Below are the code and all the weights of a small trained network. Each question names an input and a class and asks about switching units off, where a switched-off unit gives its printed mean instead of its output.

import numpy as np


def w(rows, s, z=0):
    codes = np.array(rows[::2]) - 128.0
    scale = np.full(codes.shape[1], s)
    scale[-1] = z or s
    return codes * scale


def norm(h):
    return h / np.sqrt((h * h).mean(-1, keepdims=True) + 1e-5)


def f(y):
    return np.maximum(y, 0)


def log_softmax(a):
    a = a - a.max(-1, keepdims=True)
    return a - np.log(np.exp(a).sum(-1, keepdims=True))


def net(x, mask):
    res = np.array(x, float).reshape(1, 2) / 4 @ E
    u = 0
    for l in range(4):
        y = f(norm(res) @ A[l][:, :-1].T + A[l][:, -1])
        res = res + np.where(mask[u : u + 7], y, B[l][:, -1]) @ B[l][:, :-1]
        u += 7
    return log_softmax(norm(res)[-1] @ U[:, :-1].T + U[:, -1])


A, B = {}, {}
E = w([
[246,169,99,108,138,93],'x0',
[156,61,25,84,135,181],'x1',
],0.014)
A[0] = w([
[39,125,146,110,105,147,17],'L0N0',
[93,81,99,121,121,159,109],'L0N1',
[43,103,101,127,119,158,30],'L0N2',
[44,100,115,114,132,144,44],'L0N3',
[84,107,115,117,141,139,3],'L0N4',
[3,107,143,146,146,141,9],'L0N5',
[72,91,127,138,117,149,58],'L0N6',
],0.038,0.0056)
B[0] = w([
[169,148,31,178,223,50,213],'L0N0',
[163,83,99,73,79,181,197],'L0N1',
[78,138,170,134,20,210,213],'L0N2',
[56,143,218,99,54,189,209],'L0N3',
[91,134,167,114,64,174,165],'L0N4',
[197,89,42,166,252,30,253],'L0N5',
[67,147,201,120,65,181,195],'L0N6',
],0.033,0.026)
A[1] = w([
[120,193,205,123,125,101,3],'L1N0',
[115,143,180,119,112,82,95],'L1N1',
[141,225,254,150,98,65,73],'L1N2',
[130,135,113,123,111,110,82],'L1N3',
[126,136,163,138,158,76,149],'L1N4',
[133,145,146,121,124,118,54],'L1N5',
[112,163,152,130,112,93,93],'L1N6',
],0.057,0.0054)
B[1] = w([
[181,134,191,159,115,101,187],'L1N0',
[144,128,98,141,118,120,162],'L1N1',
[162,222,202,123,2,27,252],'L1N2',
[149,100,144,126,112,146,142],'L1N3',
[89,102,129,152,132,80,202],'L1N4',
[140,144,140,146,164,146,146],'L1N5',
[150,127,156,113,101,114,159],'L1N6',
],0.046,0.031)
A[2] = w([
[126,148,63,183,209,102,252],'L2N0',
[122,94,79,164,225,72,116],'L2N1',
[204,111,3,128,114,127,154],'L2N2',
[217,113,136,77,188,169,126],'L2N3',
[131,145,164,126,170,153,35],'L2N4',
[153,129,119,116,239,128,118],'L2N5',
[123,113,93,147,223,86,63],'L2N6',
],0.047,0.0022)
B[2] = w([
[82,81,122,85,153,41,231],'L2N0',
[80,129,91,156,208,92,249],'L2N1',
[185,133,108,113,152,138,252],'L2N2',
[204,136,83,99,138,194,200],'L2N3',
[151,138,138,150,111,119,128],'L2N4',
[131,116,121,137,123,127,180],'L2N5',
[92,3,105,175,174,60,221],'L2N6',
],0.056,0.03)
A[3] = w([
[123,81,164,142,137,95,111],'L3N0',
[89,136,180,131,123,172,135],'L3N1',
[205,167,106,129,187,157,182],'L3N2',
[123,198,140,209,194,148,250],'L3N3',
[2,161,158,229,52,230,42],'L3N4',
[194,159,62,116,143,145,133],'L3N5',
[53,172,223,110,123,217,135],'L3N6',
],0.042,0.0022)
B[3] = w([
[198,117,168,213,142,62,183],'L3N0',
[137,60,134,185,104,154,169],'L3N1',
[152,181,144,254,200,246,219],'L3N2',
[117,120,22,161,64,71,132],'L3N3',
[127,56,140,34,43,194,252],'L3N4',
[196,180,92,134,188,92,217],'L3N5',
[129,5,69,104,112,128,202],'L3N6',
],0.037,0.025)
U = w([
[71,53,90,154,219,35,190],'0',
[100,12,133,48,17,222,181],'1',
[182,223,220,135,23,53,181],'2',
[253,209,95,144,200,226,203],'3',
[88,173,176,106,148,177,3],'4',
[86,170,141,132,123,158,43],'5',
[65,204,139,105,133,180,23],'6',
[56,206,162,58,154,169,11],'7',
],0.015,0.011)

Each question gives the input, the list of numbers given to net, and the class t.
The units are the neurons (one row each of A and B). Each row of codes is followed by its name. A weight is (code - 128) times the scale printed after its matrix; where a second scale follows, it is the last column's (A, B and U).
mask holds one flag per neuron, layer by layer. A switched-off neuron (its flag False) gives its mean, the last column of its row in B, instead of its output. The means were averaged over made-up inputs and are rounded, as every weight is.
A unit's drop is (log p(t) with every unit on - log p(t) with that unit switched off) / (log p(t) with every unit on - log p(t) with every unit switched off).
top k neurons: the k neurons with the biggest drops, biggest first
k most important neurons of layer l: the k neurons of layer l with the biggest drops, biggest first
drop when u is switched off: that unit's drop, to one decimal
input [4,6], class 3: top 4 neurons => [L1N2, L0N5, L0N3, L0N0]
input [6,-5], class 2: top 2 neurons => [L0N5, L0N0]
input [8,3], class 3: top 3 neurons => [L0N2, L0N0, L0N5]
input [-8,4], class 1: 2 most important neurons of layer 0 => [L0N3, L0N6]
input [1,-5], class 2: top 3 neurons => [L0N5, L0N0, L0N1]
input [3,7], class 3: top neuron => [L1N2]
input [5,7], class 3: 3 most important neurons of layer 0 => [L0N5, L0N0, L0N3]
input [8,8], class 3: 2 most important neurons of layer 1 => [L1N2, L1N4]
input [0,5], class 1: top 2 neurons => [L0N0, L0N5]
input [2,-4], class 2: top 3 neurons => [L0N5, L0N0, L0N1]
input [-5,3], class 1: top 2 neurons => [L0N2, L0N3]
input [-8,2], class 1: drop when L0N2 is switched off => 1.4
input [8,-3], class 2: drop when L0N5 is switched off => 2.3
input [-6,5], class 1: drop when L0N3 is switched off => 0.1
input [-7,1], class 1: drop when L3N6 is switched off => 0.0
input [6,4], class 3: most important neuron of layer 1 => [L1N4]
